Below are the code and all the weights of a small trained network. Each question names an input and a target symbol and asks about switching units off, where a switched-off unit gives its printed mean instead of its output.

import numpy as np


def w(rows, s, z=0):
    codes = np.array(rows[::2]) - 128.0
    scale = np.full(codes.shape[1], s)
    scale[-1] = z or s
    return codes * scale


def norm(h):
    return h / np.sqrt((h * h).mean(-1, keepdims=True) + 1e-5)


def f(y):
    return y / 2 * (1 + np.tanh(0.7978845608 * (y + 0.044715 * y**3)))


def softmax(a):
    e = np.exp(a - a.max(-1, keepdims=True))
    return e / e.sum(-1, keepdims=True)


def log_softmax(a):
    a = a - a.max(-1, keepdims=True)
    return a - np.log(np.exp(a).sum(-1, keepdims=True))


def net(x, mask):
    ids = ['Λαεζηξ'.index(c) for c in x.split()]
    T = len(ids)
    res = E[ids] + P[:T]
    r = norm(res)
    for j in range(3):
        rows = slice(3 * j, 3 * j + 3)
        q, k, v = (r @ M[0][rows].T for M in (Q, K, V))
        z = softmax(np.where(np.tri(T) > 0, q @ k.T / 3**0.5, -1e9)) @ v
        o = O[0][rows]
        res = res + np.where(mask[j], z, o[:, -1]) @ o[:, :-1]
    y = f(norm(res) @ A[0][:, :-1].T + A[0][:, -1])
    res = res + np.where(mask[3:15], y, B[0][:, -1]) @ B[0][:, :-1]
    return log_softmax(norm(res)[-1] @ U[:, :-1].T + U[:, -1])


Q, K, V, O, A, B = {}, {}, {}, {}, {}, {}
E = w([
[160,90,42,146,45,39,154,154,61,128,73,122],'Λ',
[145,121,183,115,132,106,102,171,168,67,1,156],'α',
[68,52,138,68,88,144,205,91,85,114,94,153],'ε',
[72,84,195,146,72,164,204,185,223,111,97,75],'ζ',
[157,72,203,126,157,86,106,204,135,240,148,165],'η',
[137,26,113,119,161,114,152,127,249,81,75,124],'ξ',
],0.013)
P = w([
[139,151,142,168,113,122,115,156,7,53,167,130],'0',
[189,50,219,110,29,116,42,69,93,121,65,110],'1',
[155,102,152,84,32,102,100,106,163,105,134,215],'2',
[181,122,159,44,126,99,90,117,104,162,154,32],'3',
[174,105,81,134,96,203,75,112,145,175,69,145],'4',
[52,107,130,134,121,75,118,152,153,121,159,199],'5',
[88,109,124,158,193,145,84,121,97,169,123,59],'6',
[33,123,105,199,161,60,158,167,126,136,126,167],'7',
[63,67,93,254,216,92,164,125,87,219,67,59],'8',
],0.0098)
Q[0] = w([
[96,105,107,152,132,113,151,115,147,197,35,149],'head 0',
[171,152,94,133,88,184,117,124,154,113,166,196],'head 0',
[176,114,128,99,168,181,92,110,81,136,113,2],'head 0',
[130,151,123,185,193,105,145,81,95,119,131,114],'head 1',
[191,213,102,81,94,144,106,92,159,106,198,153],'head 1',
[119,140,148,97,75,111,128,155,82,101,91,118],'head 1',
[112,7,166,41,72,128,129,162,74,128,55,112],'head 2',
[53,40,166,198,94,109,128,165,117,136,102,149],'head 2',
[50,123,97,173,145,130,103,102,78,92,60,164],'head 2',
],0.0094)
K[0] = w([
[129,187,119,136,219,144,164,148,86,107,165,79],'head 0',
[174,82,161,95,84,143,79,57,137,182,92,54],'head 0',
[106,149,154,78,106,11,167,126,176,105,167,160],'head 0',
[121,175,213,159,100,142,181,163,127,90,123,154],'head 1',
[142,122,191,62,38,117,131,121,144,159,77,110],'head 1',
[107,143,128,124,153,182,112,159,179,139,161,129],'head 1',
[101,114,108,136,164,145,136,87,222,210,165,113],'head 2',
[96,151,58,149,254,124,143,130,167,166,152,124],'head 2',
[52,210,101,152,164,163,203,143,137,175,137,146],'head 2',
],0.0085)
V[0] = w([
[201,35,84,167,148,60,116,142,128,173,177,111],'head 0',
[92,85,111,156,70,135,255,169,163,138,188,54],'head 0',
[153,179,137,254,100,100,119,191,182,82,95,58],'head 0',
[82,189,95,128,50,99,146,74,41,143,116,98],'head 1',
[138,122,112,113,142,65,86,86,92,223,162,149],'head 1',
[134,105,188,109,130,169,182,140,131,217,184,155],'head 1',
[161,148,89,141,140,25,60,120,110,109,78,145],'head 2',
[140,126,168,129,112,142,93,193,80,201,151,162],'head 2',
[125,136,125,10,123,136,172,33,72,137,114,175],'head 2',
],0.0077)
O[0] = w([
[37,151,156,150,76,109,30,113,120,65,88,1,87],'head 0',
[131,148,151,90,58,45,74,26,178,157,148,147,211],'head 0',
[100,165,28,33,228,147,95,152,186,139,152,138,155],'head 0',
[95,207,111,138,183,50,220,116,93,113,47,128,95],'head 1',
[88,72,90,77,176,83,111,109,118,79,133,114,2],'head 1',
[167,52,129,113,191,141,167,46,179,64,159,84,62],'head 1',
[104,115,60,120,139,169,52,124,77,131,140,143,43],'head 2',
[164,223,61,98,115,112,157,103,200,163,167,151,106],'head 2',
[65,187,139,110,172,103,113,147,145,143,74,73,132],'head 2',
],0.0086,0.0032)
A[0] = w([
[140,89,134,96,114,110,147,77,195,57,64,172,172],'neuron 0',
[99,110,119,49,104,127,74,143,80,169,136,121,131],'neuron 1',
[106,139,229,128,64,17,36,18,176,119,148,119,251],'neuron 2',
[104,225,66,119,145,150,133,131,196,114,180,24,125],'neuron 3',
[156,105,194,141,171,116,131,177,221,110,99,162,212],'neuron 4',
[200,99,95,154,111,142,99,124,36,109,152,141,137],'neuron 5',
[55,121,55,47,166,172,58,150,153,139,144,89,171],'neuron 6',
[255,63,130,125,161,169,197,74,155,91,172,159,125],'neuron 7',
[107,70,197,201,123,150,179,206,80,113,56,83,37],'neuron 8',
[224,48,140,116,80,176,169,110,156,144,157,145,114],'neuron 9',
[180,86,138,81,162,88,116,214,105,156,131,147,221],'neuron 10',
[159,184,156,103,134,96,193,155,165,204,95,156,144],'neuron 11',
],0.0078,0.0017)
B[0] = w([
[126,117,101,83,118,122,144,113,158,140,122,122,189],'neuron 0',
[120,127,139,147,193,133,80,141,145,146,128,160,151],'neuron 1',
[118,99,120,255,63,105,146,60,159,120,137,181,246],'neuron 2',
[33,128,104,55,171,112,117,96,198,88,140,82,132],'neuron 3',
[68,129,129,93,140,95,199,126,129,179,111,54,182],'neuron 4',
[220,130,142,125,153,185,134,130,128,90,154,119,143],'neuron 5',
[31,157,40,119,117,174,35,107,146,144,132,149,161],'neuron 6',
[191,107,113,67,132,84,209,132,135,77,209,114,175],'neuron 7',
[149,92,104,133,152,134,129,130,30,70,32,106,218],'neuron 8',
[191,96,147,62,155,166,113,178,123,140,161,98,200],'neuron 9',
[130,73,112,170,118,83,110,64,167,112,98,94,166],'neuron 10',
[142,171,102,85,161,48,131,107,87,233,99,101,190],'neuron 11',
],0.0088,0.011)
U = w([
[40,164,112,147,148,97,120,93,92,116,84,102,2],'Λ',
[135,126,58,61,200,147,145,206,75,118,133,99,254],'α',
[188,116,177,140,115,84,212,126,97,105,114,119,188],'ε',
[146,150,84,94,139,122,141,59,182,142,190,130,71],'ζ',
[120,53,113,132,145,163,100,97,154,1,154,108,182],'η',
[131,128,148,160,122,187,74,162,103,124,148,167,41],'ξ',
],0.0077,0.00093)

Each question gives the input, a string of symbols that net reads in full, and the target symbol t.
The units are the heads (3 rows each of Q, K, V and O) and the neurons (one row each of A and B). Each row of codes is followed by its name. A weight is (code - 128) times the scale printed after its matrix; where a second scale follows, it is the last column's (O, A, B and U).
mask holds one flag per unit, heads first, then neurons. A switched-off unit (its flag False) gives its mean, the last column of its rows in O or B, instead of its output. The means were averaged over made-up inputs and are rounded, as every weight is.
A unit's drop is (log p(t) with every unit on - log p(t) with that unit switched off) / (log p(t) with every unit on - log p(t) with every unit switched off).
The circuit of an input: a set's keep is (log p(t) with only the set's units on - log p(t) with every unit switched off) / (log p(t) with every unit on - log p(t) with every unit switched off). Starting from the 12 units with the biggest drops (on a tie, the unit counted first), units are removed one at a time, each time the one whose removal leaves the highest keep (on an exact tie, the one counted first), for as long as the keep stays at least 0.8.
units of the circuit, in order: the units of the circuit, biggest drop first
unit that matters most: the unit with the biggest drop
k most important neurons: the k neurons with the biggest drops, biggest first
which heads matter: for each layer, one digit per head in row order, 1 if its drop is at least 0.15 and else 0, layers parted by /
input ε α ζ ξ η ε, target η: units of the circuit, in order -> [head 1]
input η ε ε ξ ξ Λ, target η: units of the circuit, in order -> [head 1; neuron 11]
input ζ ε Λ ε ζ η ζ, target ζ: which heads matter -> 101
input Λ α η η, target Λ: which heads matter -> 100
input Λ ε ε, target Λ: which heads matter -> 001
input ζ Λ α Λ α, target Λ: which heads matter -> 110
input ε ε ζ η ζ ε ε, target ε: which heads matter -> 100
input η ε ξ α ε ζ ε, target ζ: 2 most important neurons -> [neuron 8; neuron 0]
input Λ α ε ξ α α η η ζ, target η: units of the circuit, in order -> [head 1; neuron 11]
input ε Λ Λ, target Λ: units of the circuit, in order -> [head 1; head 2]
input Λ ε Λ α ε ξ, target Λ: which heads matter -> 010
input Λ α ε α ζ ε Λ η, target Λ: which heads matter -> 110
input ξ Λ α ζ η η Λ, target ζ: which heads matter -> 001
input ε ζ ζ ζ α Λ ξ η, target η: unit that matters most -> head 2
input α ε ξ Λ, target η: 2 most important neurons -> [neuron 10; neuron 11]
input η ε Λ Λ ζ Λ Λ α α, target η: units of the circuit, in order -> [head 2; neuron 11]
input ε Λ Λ α ε α α ζ η, target ζ: which heads matter -> 101
input α ε α, target Λ: which heads matter -> 001
input ε ε η ε Λ ε ξ, target ε: which heads matter -> 100
input ζ ξ ε α η ε ε, target ζ: units of the circuit, in order -> [head 2]
input ξ α ξ ζ, target ξ: which heads matter -> 010
input ε α Λ α ξ Λ, target ξ: units of the circuit, in order -> [head 1; neuron 7]
input α η ε ζ, target α: units of the circuit, in order -> [head 0; neuron 2]
input Λ ε α η ζ Λ, target ζ: units of the circuit, in order -> [head 0; neuron 8]
